Here is a tiny trained network, its code and every weight. The questions are about switching its units off for an input and a class, where a switched-off unit gives its printed mean instead of its output.

import numpy as np


def w(rows, s, z=0):
    codes = np.array(rows[::2]) - 128.0
    scale = np.full(codes.shape[1], s)
    scale[-1] = z or s
    return codes * scale


def f(y):
    return np.maximum(y, 0)


def log_softmax(a):
    a = a - a.max(-1, keepdims=True)
    return a - np.log(np.exp(a).sum(-1, keepdims=True))


def net(x, mask):
    res = np.array(x, float).reshape(1, 7) / 4 @ E
    y = f(res @ A[0][:, :-1].T + A[0][:, -1])
    res = res + np.where(mask, y, B[0][:, -1]) @ B[0][:, :-1]
    return log_softmax(res[-1] @ U[:, :-1].T + U[:, -1])


A, B = {}, {}
E = w([
[112,102,140,152,96,109,169],'x0',
[132,123,121,141,112,103,150],'x1',
[57,91,75,254,223,42,107],'x2',
[106,108,151,138,115,140,142],'x3',
[213,27,183,66,186,46,115],'x4',
[221,179,204,232,169,183,172],'x5',
[116,112,139,138,115,128,143],'x6',
],0.0098)
A[0] = w([
[47,63,56,56,19,76,50,68],'neuron 0',
[72,90,117,226,242,101,97,102],'neuron 1',
[216,174,232,214,145,138,166,16],'neuron 2',
[193,51,148,89,158,85,152,135],'neuron 3',
[105,183,95,203,74,179,92,134],'neuron 4',
[179,2,180,103,186,118,94,172],'neuron 5',
[178,183,195,49,59,159,171,44],'neuron 6',
[179,172,167,212,139,177,133,112],'neuron 7',
[74,95,85,55,138,124,92,37],'neuron 8',
[46,243,79,142,72,154,153,181],'neuron 9',
[195,111,122,174,131,153,128,3],'neuron 10',
[198,53,126,73,164,95,167,129],'neuron 11',
],0.0088,0.0017)
B[0] = w([
[208,95,155,230,75,136,34,244],'neuron 0',
[5,213,166,16,48,26,124,223],'neuron 1',
[245,79,214,181,83,119,106,235],'neuron 2',
[97,96,89,108,174,163,180,199],'neuron 3',
[123,74,128,96,113,179,219,212],'neuron 4',
[96,79,87,120,156,207,229,215],'neuron 5',
[59,233,155,40,69,2,143,238],'neuron 6',
[175,68,166,147,133,165,74,211],'neuron 7',
[144,117,138,192,116,141,79,189],'neuron 8',
[141,67,36,122,217,194,211,246],'neuron 9',
[187,82,167,150,170,55,93,162],'neuron 10',
[163,152,78,91,142,181,158,197],'neuron 11',
],0.008,0.013)
U = w([
[119,92,70,113,203,193,224,144],'0',
[169,88,180,193,111,137,30,203],'1',
[61,249,161,70,69,69,147,4],'2',
],0.013,0.0022)

Each question gives the input, the list of numbers given to net, and the class t.
The units are the neurons (one row each of A and B). Each row of codes is followed by its name. A weight is (code - 128) times the scale printed after its matrix; where a second scale follows, it is the last column's (A, B and U).
mask holds one flag per neuron, in row order. A switched-off neuron (its flag False) gives its mean, the last column of its row in B, instead of its output. The means were averaged over made-up inputs and are rounded, as every weight is.
A unit's drop is (log p(t) with every unit on - log p(t) with that unit switched off) / (log p(t) with every unit on - log p(t) with every unit switched off).
The circuit of an input: a set's keep is (log p(t) with only the set's units on - log p(t) with every unit switched off) / (log p(t) with every unit on - log p(t) with every unit switched off). Starting from all 12 units, units are removed one at a time, each time the one whose removal leaves the highest keep (on an exact tie, the one counted first), for as long as the keep stays at least 0.8.
circuit, biggest first: the units of the circuit, biggest drop first
unit that matters most: the unit with the biggest drop
k most important neurons: the k neurons with the biggest drops, biggest first
drop of u: that unit's drop, to one decimal
input [-7,-6,-7,-3,-8,-8,0], class 0: unit that matters most => neuron 9
input [1,-8,-8,7,-8,3,0], class 0: 4 most important neurons => [neuron 9; neuron 1; neuron 4; neuron 7]
input [4,-2,4,-4,-1,-3,-5], class 2: 2 most important neurons => [neuron 1; neuron 2]
input [8,-5,4,0,-2,-6,-3], class 1: 2 most important neurons => [neuron 0; neuron 6]
input [-5,-8,8,-8,8,7,-1], class 0: 4 most important neurons => [neuron 5; neuron 6; neuron 3; neuron 0]
input [-2,2,7,-1,-1,-7,8], class 1: 2 most important neurons => [neuron 0; neuron 6]
input [2,-2,-6,-1,-6,0,6], class 0: 3 most important neurons => [neuron 9; neuron 1; neuron 4]
input [6,-1,-8,3,7,3,-2], class 2: 2 most important neurons => [neuron 6; neuron 9]
input [2,-3,6,-2,6,6,8], class 0: 2 most important neurons => [neuron 5; neuron 6]
input [5,3,6,5,2,-8,1], class 1: 2 most important neurons => [neuron 0; neuron 6]
input [1,-2,3,-5,-5,7,-7], class 1: 3 most important neurons => [neuron 2; neuron 7; neuron 5]
input [-3,-5,-3,0,6,-7,-4], class 1: 3 most important neurons => [neuron 0; neuron 9; neuron 8]
input [-7,1,8,-3,6,-3,-7], class 2: 2 most important neurons => [neuron 1; neuron 9]
input [-5,-1,6,2,-3,-8,-2], class 1: circuit, biggest first => [neuron 0]
input [-3,-2,8,6,-7,0,4], class 2: 4 most important neurons => [neuron 1; neuron 5; neuron 3; neuron 11]
input [4,-4,0,-2,7,7,0], class 0: 3 most important neurons => [neuron 5; neuron 0; neuron 3]
input [5,1,-7,0,-8,-8,-3], class 0: 2 most important neurons => [neuron 9; neuron 2]
input [-6,5,5,-2,3,-1,-2], class 2: drop of neuron 5 => 0.0
input [-2,6,6,-6,-5,-8,4], class 1: drop of neuron 0 => 2.0
input [8,1,6,2,0,-2,-6], class 2: drop of neuron 1 => 0.3
input [-4,-8,-7,-6,2,1,-1], class 2: unit that matters most => neuron 6
input [-7,0,3,0,8,8,0], class 0: drop of neuron 11 => 0.8
